Here is a tiny trained network, its code and every weight. The questions are about switching its units off for an input and a target symbol, where a switched-off unit gives its printed mean instead of its output.

import numpy as np


def w(rows, s, z=0):
    codes = np.array(rows[::2]) - 128.0
    scale = np.full(codes.shape[1], s)
    scale[-1] = z or s
    return codes * scale


def norm(h):
    return h / np.sqrt((h * h).mean(-1, keepdims=True) + 1e-5)


def f(y):
    return y / 2 * (1 + np.tanh(0.7978845608 * (y + 0.044715 * y**3)))


def softmax(a):
    e = np.exp(a - a.max(-1, keepdims=True))
    return e / e.sum(-1, keepdims=True)


def log_softmax(a):
    a = a - a.max(-1, keepdims=True)
    return a - np.log(np.exp(a).sum(-1, keepdims=True))


def net(x, mask):
    ids = ['ΔΘΞΦαγεζηλμστω'.index(c) for c in x.split()]
    T = len(ids)
    res = E[ids] + P[:T]
    u = 0
    for l in range(2):
        r = norm(res)
        for j in range(3):
            rows = slice(2 * j, 2 * j + 2)
            q, k, v = (r @ M[l][rows].T for M in (Q, K, V))
            z = softmax(np.where(np.tri(T) > 0, q @ k.T / 2**0.5, -1e9)) @ v
            o = O[l][rows]
            res = res + np.where(mask[u + j], z, o[:, -1]) @ o[:, :-1]
        u += 3
        y = f(norm(res) @ A[l][:, :-1].T + A[l][:, -1])
        res = res + np.where(mask[u : u + 12], y, B[l][:, -1]) @ B[l][:, :-1]
        u += 12
    return log_softmax(norm(res)[-1] @ U[:, :-1].T + U[:, -1])


Q, K, V, O, A, B = {}, {}, {}, {}, {}, {}
E = w([
[151,158,75],'Δ',
[151,135,74],'Θ',
[147,107,151],'Ξ',
[180,138,80],'Φ',
[142,134,113],'α',
[117,100,182],'γ',
[131,191,140],'ε',
[170,158,63],'ζ',
[252,22,101],'η',
[161,136,103],'λ',
[146,141,43],'μ',
[131,138,122],'σ',
[180,131,79],'τ',
[105,130,168],'ω',
],0.0025)
P = w([
[126,103,114],'0',
[123,153,102],'1',
[249,85,182],'2',
[115,107,117],'3',
[104,170,99],'4',
[245,130,205],'5',
[113,107,118],'6',
[85,182,87],'7',
[234,190,253],'8',
[113,107,121],'9',
[91,171,81],'10',
],0.0042)
Q[0] = w([
[35,92,117],'0.h1',
[228,150,216],'0.h1',
[86,113,2],'0.h2',
[131,120,6],'0.h2',
[176,77,186],'0.h3',
[232,10,130],'0.h3',
],0.0097)
K[0] = w([
[57,131,100],'0.h1',
[197,75,205],'0.h1',
[220,104,170],'0.h2',
[203,117,205],'0.h2',
[161,75,163],'0.h3',
[250,85,170],'0.h3',
],0.013)
V[0] = w([
[190,86,241],'0.h1',
[8,111,133],'0.h1',
[41,85,144],'0.h2',
[81,172,132],'0.h2',
[46,216,95],'0.h3',
[148,98,93],'0.h3',
],0.0017)
O[0] = w([
[227,61,107,19],'0.h1',
[53,179,40,23],'0.h1',
[109,147,202,2],'0.h2',
[167,101,189,49],'0.h2',
[8,237,78,76],'0.h3',
[118,102,147,161],'0.h3',
],0.0019,0.00054)
A[0] = w([
[128,128,128,126],'0.n1',
[128,112,124,65],'0.n2',
[146,223,148,158],'0.n3',
[141,171,110,121],'0.n4',
[84,19,25,99],'0.n5',
[115,134,198,94],'0.n6',
[11,36,148,110],'0.n7',
[87,80,89,124],'0.n8',
[128,118,128,74],'0.n9',
[149,1,106,115],'0.n10',
[108,93,156,5],'0.n11',
[89,97,123,115],'0.n12',
],0.0069,0.0027)
B[0] = w([
[128,128,127,127],'0.n1',
[114,152,109,94],'0.n2',
[103,73,171,207],'0.n3',
[88,104,162,153],'0.n4',
[170,36,113,251],'0.n5',
[187,154,76,115],'0.n6',
[201,206,206,205],'0.n7',
[164,120,131,170],'0.n8',
[124,146,116,96],'0.n9',
[45,58,251,251],'0.n10',
[110,203,74,76],'0.n11',
[151,165,156,133],'0.n12',
],0.011,0.002)
Q[1] = w([
[141,102,141],'1.h1',
[80,61,5],'1.h1',
[201,74,189],'1.h2',
[111,221,141],'1.h2',
[92,84,122],'1.h3',
[201,62,146],'1.h3',
],0.021)
K[1] = w([
[117,101,121],'1.h1',
[209,7,223],'1.h1',
[202,84,229],'1.h2',
[106,239,99],'1.h2',
[164,189,106],'1.h3',
[39,181,132],'1.h3',
],0.018)
V[1] = w([
[254,56,134],'1.h1',
[113,106,240],'1.h1',
[134,75,78],'1.h2',
[113,191,239],'1.h2',
[151,216,86],'1.h3',
[64,154,61],'1.h3',
],0.0063)
O[1] = w([
[220,227,9,119],'1.h1',
[196,193,247,247],'1.h1',
[115,137,212,129],'1.h2',
[93,141,2,181],'1.h2',
[33,115,238,3],'1.h3',
[139,3,182,79],'1.h3',
],0.004,0.0051)
A[1] = w([
[68,5,14,119],'1.n1',
[112,138,129,74],'1.n2',
[112,139,129,40],'1.n3',
[125,132,128,122],'1.n4',
[72,50,150,168],'1.n5',
[109,149,135,6],'1.n6',
[148,160,31,101],'1.n7',
[93,254,145,205],'1.n8',
[179,158,155,194],'1.n9',
[28,202,243,143],'1.n10',
[185,143,139,187],'1.n11',
[177,158,157,199],'1.n12',
],0.0077,0.0018)
B[1] = w([
[13,200,58,138],'1.n1',
[134,106,162,105],'1.n2',
[136,99,169,98],'1.n3',
[128,122,131,124],'1.n4',
[84,98,17,196],'1.n5',
[135,94,191,95],'1.n6',
[134,93,30,146],'1.n7',
[62,85,8,253],'1.n8',
[121,187,97,236],'1.n9',
[42,194,128,228],'1.n10',
[122,190,109,227],'1.n11',
[118,186,93,238],'1.n12',
],0.012,0.0029)
U = w([
[164,151,96,80],'Δ',
[195,85,101,32],'Θ',
[64,116,228,253],'Ξ',
[96,88,93,82],'Φ',
[157,78,161,110],'α',
[112,216,174,189],'γ',
[10,163,102,93],'ε',
[119,133,65,93],'ζ',
[117,88,124,167],'η',
[125,60,125,175],'λ',
[175,135,87,67],'μ',
[229,137,179,234],'σ',
[99,86,111,71],'τ',
[157,220,131,118],'ω',
],0.014,0.0029)

Each question gives the input, a string of symbols that net reads in full, and the target symbol t.
The units are the heads (2 rows each of Q, K, V and O) and the neurons (one row each of A and B). Each row of codes is followed by its name. A weight is (code - 128) times the scale printed after its matrix; where a second scale follows, it is the last column's (O, A, B and U).
mask holds one flag per unit, layer by layer, with each layer's heads first. A switched-off unit (its flag False) gives its mean, the last column of its rows in O or B, instead of its output. The means were averaged over made-up inputs and are rounded, as every weight is.
A unit's drop is (log p(t) with every unit on - log p(t) with that unit switched off) / (log p(t) with every unit on - log p(t) with every unit switched off).
The circuit of an input: a set's keep is (log p(t) with only the set's units on - log p(t) with every unit switched off) / (log p(t) with every unit on - log p(t) with every unit switched off). Starting from the 12 units with the biggest drops (on a tie, the unit counted first), units are removed one at a time, each time the one whose removal leaves the highest keep (on an exact tie, the one counted first), for as long as the keep stays at least 0.8.
circuit, biggest first: the units of the circuit, biggest drop first
unit that matters most: the unit with the biggest drop
top k neurons: the k neurons with the biggest drops, biggest first
k most important neurons of layer l: the k neurons of layer l with the biggest drops, biggest first
which heads matter: for each layer, one digit per head in row order, 1 if its drop is at least 0.15 and else 0, layers parted by /
input σ Ξ γ η Ξ γ σ Ξ γ, target σ: 2 most important neurons of layer 0	[0.n3, 0.n6]
input ζ Θ ω ω ω λ, target Ξ: unit that matters most	0.n5
input λ ω Ξ λ Ξ Φ, target σ: circuit, biggest first	[1.n8, 1.n10]
input ω μ Δ, target ε: circuit, biggest first	[0.n10, 1.h1, 0.n7, 1.n1]
input Ξ Θ σ γ γ ω, target γ: circuit, biggest first	[0.n5, 1.h1]
input ε λ ε Ξ ω γ, target Ξ: which heads matter	101 / 101
input ω μ Θ, target ε: top 2 neurons	[0.n5, 0.n10]
input Δ Ξ ω, target σ: top 2 neurons	[0.n3, 1.n8]
input Ξ Θ ω σ Ξ Ξ, target σ: top 4 neurons	[0.n3, 1.n8, 0.n7, 0.n11]
input τ τ Ξ σ η γ ε μ Φ, target ε: top 4 neurons	[0.n10, 1.n1, 0.n5, 0.n7]
input Ξ Ξ ζ σ Φ ω Ξ Ξ Δ, target σ: which heads matter	001 / 101
input ω Ξ ω α Θ Ξ η ω ζ, target Ξ: which heads matter	001 / 101
input ω γ σ, target γ: top 4 neurons	[0.n3, 0.n5, 0.n10, 1.n8]
input γ α ω ω τ α τ μ Ξ, target ε: circuit, biggest first	[0.n7]
input ε γ Ξ η ω Θ σ, target σ: circuit, biggest first	[0.n5, 0.n7]
input Φ α σ Ξ Θ Φ λ Ξ η, target σ: top 4 neurons	[0.n3, 1.n8, 0.n6, 0.n4]
input Θ γ Ξ Θ ω ζ, target Ξ: top 4 neurons	[0.n5, 0.n10, 1.n8, 0.n7]
input γ α γ λ ω η, target Ξ: 2 most important neurons of layer 0	[0.n5, 0.n10]
input ω ε γ ζ μ ω η μ α, target ε: which heads matter	101 / 110
input σ Ξ Θ ω Ξ Ξ σ ω Φ, target Ξ: top 4 neurons	[0.n5, 1.n8, 0.n7, 0.n10]
